Below are the code and all the weights of a small trained network. Each question names an input and a target symbol and asks about switching units off, where a switched-off unit gives its printed mean instead of its output.

import numpy as np


def w(rows, s, z=0):
    codes = np.array(rows[::2]) - 128.0
    scale = np.full(codes.shape[1], s)
    scale[-1] = z or s
    return codes * scale


def f(y):
    return np.maximum(y, 0)


def softmax(a):
    e = np.exp(a - a.max(-1, keepdims=True))
    return e / e.sum(-1, keepdims=True)


def log_softmax(a):
    a = a - a.max(-1, keepdims=True)
    return a - np.log(np.exp(a).sum(-1, keepdims=True))


def net(x, mask):
    ids = ['ΘΛΞΦΨαεζημπτω'.index(c) for c in x.split()]
    T = len(ids)
    res = E[ids] + P[:T]
    u = 0
    for l in range(2):
        r = res
        for j in range(2):
            rows = slice(2 * j, 2 * j + 2)
            q, k, v = (r @ M[l][rows].T for M in (Q, K, V))
            z = softmax(np.where(np.tri(T) > 0, q @ k.T / 2**0.5, -1e9)) @ v
            o = O[l][rows]
            res = res + np.where(mask[u + j], z, o[:, -1]) @ o[:, :-1]
        u += 2
        y = f(res @ A[l][:, :-1].T + A[l][:, -1])
        res = res + np.where(mask[u : u + 16], y, B[l][:, -1]) @ B[l][:, :-1]
        u += 16
    return log_softmax(res[-1] @ U[:, :-1].T + U[:, -1])


Q, K, V, O, A, B = {}, {}, {}, {}, {}, {}
E = w([
[78,135,76,52,247],'Θ',
[101,132,99,157,232],'Λ',
[121,45,81,205,186],'Ξ',
[203,84,160,44,227],'Φ',
[140,96,70,165,65],'Ψ',
[141,82,132,97,60],'α',
[193,61,195,109,107],'ε',
[77,162,229,110,171],'ζ',
[70,188,170,154,64],'η',
[221,197,202,70,80],'μ',
[179,241,49,146,78],'π',
[164,254,198,114,156],'τ',
[242,149,177,209,101],'ω',
],0.0074)
P = w([
[90,2,57,41,187],'0',
[102,9,93,62,163],'1',
[115,38,113,86,149],'2',
[126,68,129,105,144],'3',
[129,97,148,134,136],'4',
[140,132,162,157,123],'5',
[148,159,177,176,114],'6',
[158,195,193,203,99],'7',
[170,216,204,227,97],'8',
[174,246,219,249,80],'9',
],0.0049)
Q[0] = w([
[73,177,125,117,165],'0.h1',
[130,176,194,124,81],'0.h1',
[173,164,3,126,92],'0.h2',
[92,139,93,117,61],'0.h2',
],0.044)
K[0] = w([
[75,186,117,94,201],'0.h1',
[192,181,244,170,100],'0.h1',
[45,35,30,42,192],'0.h2',
[103,129,2,97,86],'0.h2',
],0.029)
V[0] = w([
[65,127,151,117,123],'0.h1',
[195,123,109,141,149],'0.h1',
[211,225,61,3,150],'0.h2',
[56,58,176,191,123],'0.h2',
],0.0054)
O[0] = w([
[110,183,163,138,120,249],'0.h1',
[123,87,79,118,131,45],'0.h1',
[181,171,115,3,59,25],'0.h2',
[97,73,120,219,162,254],'0.h2',
],0.0035,0.00043)
A[0] = w([
[128,95,106,198,191,13],'0.n1',
[147,92,218,71,50,47],'0.n2',
[76,107,79,54,76,2],'0.n3',
[137,119,92,113,83,110],'0.n4',
[107,186,31,157,196,111],'0.n5',
[149,146,83,175,150,81],'0.n6',
[101,147,109,157,141,37],'0.n7',
[102,96,102,141,138,32],'0.n8',
[112,124,84,203,223,35],'0.n9',
[154,162,149,116,172,172],'0.n10',
[39,118,146,180,156,58],'0.n11',
[133,155,140,146,118,134],'0.n12',
[58,126,126,151,149,95],'0.n13',
[53,130,82,140,1,165],'0.n14',
[243,122,20,176,119,93],'0.n15',
[111,112,191,132,206,85],'0.n16',
],0.0083,0.0037)
B[0] = w([
[46,91,157,129,100,139],'0.n1',
[169,172,45,97,101,164],'0.n2',
[140,133,107,215,208,134],'0.n3',
[119,118,142,169,145,142],'0.n4',
[74,190,65,78,59,160],'0.n5',
[147,118,117,127,95,136],'0.n6',
[124,128,137,110,119,128],'0.n7',
[111,146,109,95,120,130],'0.n8',
[44,103,154,123,114,150],'0.n9',
[126,118,138,70,58,253],'0.n10',
[55,114,158,115,78,185],'0.n11',
[130,148,117,124,101,181],'0.n12',
[76,100,165,111,96,167],'0.n13',
[64,137,21,236,113,207],'0.n14',
[126,9,195,145,42,166],'0.n15',
[134,55,185,93,67,236],'0.n16',
],0.016,0.0025)
Q[1] = w([
[66,161,230,3,105],'1.h1',
[96,113,199,87,78],'1.h1',
[114,132,167,123,152],'1.h2',
[121,71,104,110,2],'1.h2',
],0.026)
K[1] = w([
[112,70,27,255,131],'1.h1',
[140,85,116,206,148],'1.h1',
[118,119,95,133,121],'1.h2',
[169,215,203,198,72],'1.h2',
],0.028)
V[1] = w([
[117,142,123,142,129],'1.h1',
[155,157,119,135,92],'1.h1',
[199,19,79,93,103],'1.h2',
[148,98,251,122,192],'1.h2',
],0.011)
O[1] = w([
[132,118,130,120,134,129],'1.h1',
[121,132,164,140,105,86],'1.h1',
[155,222,172,179,58,111],'1.h2',
[135,172,192,164,255,2],'1.h2',
],0.0089,0.0041)
A[1] = w([
[254,64,138,130,134,149],'1.n1',
[201,137,57,95,137,171],'1.n2',
[165,119,161,36,150,104],'1.n3',
[135,137,118,128,136,67],'1.n4',
[144,136,80,189,125,85],'1.n5',
[125,77,117,108,148,133],'1.n6',
[163,149,91,134,197,75],'1.n7',
[125,90,109,217,129,153],'1.n8',
[188,194,134,71,164,2],'1.n9',
[150,116,50,148,164,121],'1.n10',
[79,137,149,107,161,131],'1.n11',
[148,171,115,32,138,154],'1.n12',
[225,101,66,196,148,172],'1.n13',
[160,179,97,185,170,78],'1.n14',
[144,173,162,89,144,148],'1.n15',
[37,200,72,84,149,124],'1.n16',
],0.013,0.0058)
B[1] = w([
[57,197,153,150,199,206],'1.n1',
[74,161,108,174,107,216],'1.n2',
[129,60,94,95,172,254],'1.n3',
[125,128,118,121,137,128],'1.n4',
[94,151,100,55,123,194],'1.n5',
[183,116,158,192,111,225],'1.n6',
[84,100,156,158,67,133],'1.n7',
[120,136,60,99,223,250],'1.n8',
[88,149,39,214,120,151],'1.n9',
[59,81,151,140,124,174],'1.n10',
[144,109,193,164,102,206],'1.n11',
[226,113,100,85,153,236],'1.n12',
[86,114,225,68,76,181],'1.n13',
[35,152,182,179,78,144],'1.n14',
[144,207,143,67,123,216],'1.n15',
[169,147,174,249,140,223],'1.n16',
],0.02,0.0056)
U = w([
[125,142,73,97,52,85],'Θ',
[186,233,55,136,136,53],'Λ',
[146,146,161,205,47,1],'Ξ',
[82,151,121,141,2,144],'Φ',
[115,124,241,128,207,123],'Ψ',
[190,145,72,88,244,190],'α',
[70,126,96,73,138,55],'ε',
[235,167,129,196,103,56],'ζ',
[114,254,153,149,116,116],'η',
[184,91,219,36,51,220],'μ',
[207,165,50,84,111,216],'π',
[114,10,99,185,137,209],'τ',
[111,161,46,238,160,66],'ω',
],0.0047,0.0046)

Each question gives the input, a string of symbols that net reads in full, and the target symbol t.
The units are the heads (2 rows each of Q, K, V and O) and the neurons (one row each of A and B). Each row of codes is followed by its name. A weight is (code - 128) times the scale printed after its matrix; where a second scale follows, it is the last column's (O, A, B and U).
mask holds one flag per unit, layer by layer, with each layer's heads first. A switched-off unit (its flag False) gives its mean, the last column of its rows in O or B, instead of its output. The means were averaged over made-up inputs and are rounded, as every weight is.
A unit's drop is (log p(t) with every unit on - log p(t) with that unit switched off) / (log p(t) with every unit on - log p(t) with every unit switched off).
The circuit of an input: a set's keep is (log p(t) with only the set's units on - log p(t) with every unit switched off) / (log p(t) with every unit on - log p(t) with every unit switched off). Starting from the 12 units with the biggest drops (on a tie, the unit counted first), units are removed one at a time, each time the one whose removal leaves the highest keep (on an exact tie, the one counted first), for as long as the keep stays at least 0.8.
circuit, biggest first: the units of the circuit, biggest drop first
top k neurons: the k neurons with the biggest drops, biggest first
top k neurons in layer l: the k neurons of layer l with the biggest drops, biggest first
input Θ Φ Φ Φ ω ζ Φ Φ ω ζ, target η: top 4 neurons in layer 1	[1.n15, 1.n3, 1.n12, 1.n13]
input Θ η η η, target τ: circuit, biggest first	[1.h2, 0.n14, 1.n15, 0.n10]
input ζ Θ ζ η α ζ ζ ζ η Ψ, target τ: circuit, biggest first	[1.h2, 1.n10, 0.n14]
input Φ Θ η μ ω Ψ, target ε: top 2 neurons	[1.n8, 0.n14]
input ζ η π ζ ζ μ ζ ω, target η: circuit, biggest first	[1.n1, 1.h2, 1.n3, 0.n15]
input Φ ζ ζ Θ Ψ η Ψ, target τ: circuit, biggest first	[1.h2, 1.n15, 0.n14]
input π Ψ ζ π ζ, target Φ: circuit, biggest first	[1.h2, 1.n12, 1.n8]
input ε ζ Φ π, target Φ: circuit, biggest first	[1.h2, 0.n5, 1.n2]
input Θ η η, target ω: circuit, biggest first	[0.n14, 1.n16, 0.n16]
input η η μ Θ, target ζ: circuit, biggest first	[1.n16, 0.n5, 1.n12]
input η Φ Φ ζ η ζ Φ ζ ε, target Ψ: top 2 neurons	[1.n1, 1.n13]
input ζ ζ Φ Θ ζ Θ μ, target Λ: top 2 neurons	[1.n2, 1.n12]
input α ζ Φ π π η, target Φ: circuit, biggest first	[1.h2, 0.n14, 1.n3]
input Φ ζ Ψ ζ ω Ξ α, target η: top 2 neurons	[0.n15, 1.n14]
input η η μ, target π: circuit, biggest first	[1.n12, 0.n2, 0.h2]
input α ω ζ τ ω η ε τ, target α: top 2 neurons	[0.n10, 0.n14]
input ζ ζ ε Ξ π μ ζ ζ τ η, target ω: top 3 neurons in layer 0	[0.n14, 0.n16, 0.n15]
input Φ ε μ π ζ Ξ ζ Φ, target Ψ: circuit, biggest first	[1.n1, 0.n16, 1.h2]
input ζ μ ζ Θ Ψ Φ Λ ζ Θ, target Ψ: top 3 neurons in layer 0	[0.n14, 0.n16, 0.n2]
input η τ η Ψ τ μ, target Λ: top 3 neurons in layer 0	[0.n2, 0.n14, 0.n11]
input η ε ζ α Θ Φ μ, target π: top 3 neurons	[1.n12, 0.n2, 1.n16]
input η ζ η η ζ Λ, target Ξ: top 3 neurons	[1.n16, 0.n5, 0.n9]
input η ζ ζ Ψ, target Ψ: top 3 neurons	[1.n13, 1.n8, 1.n14]
input η π α, target Φ: top 2 neurons in layer 0	[0.n2, 0.n14]
input μ ζ ζ ε η Φ, target τ: top 3 neurons in layer 0	[0.n16, 0.n14, 0.n10]
input α ζ Φ, target Ψ: top 2 neurons	[1.n1, 1.n8]
input ζ η Θ, target ζ: top 4 neurons	[1.n16, 0.n5, 1.n6, 1.n12]
input Θ τ ζ, target α: top neuron	[0.n14]
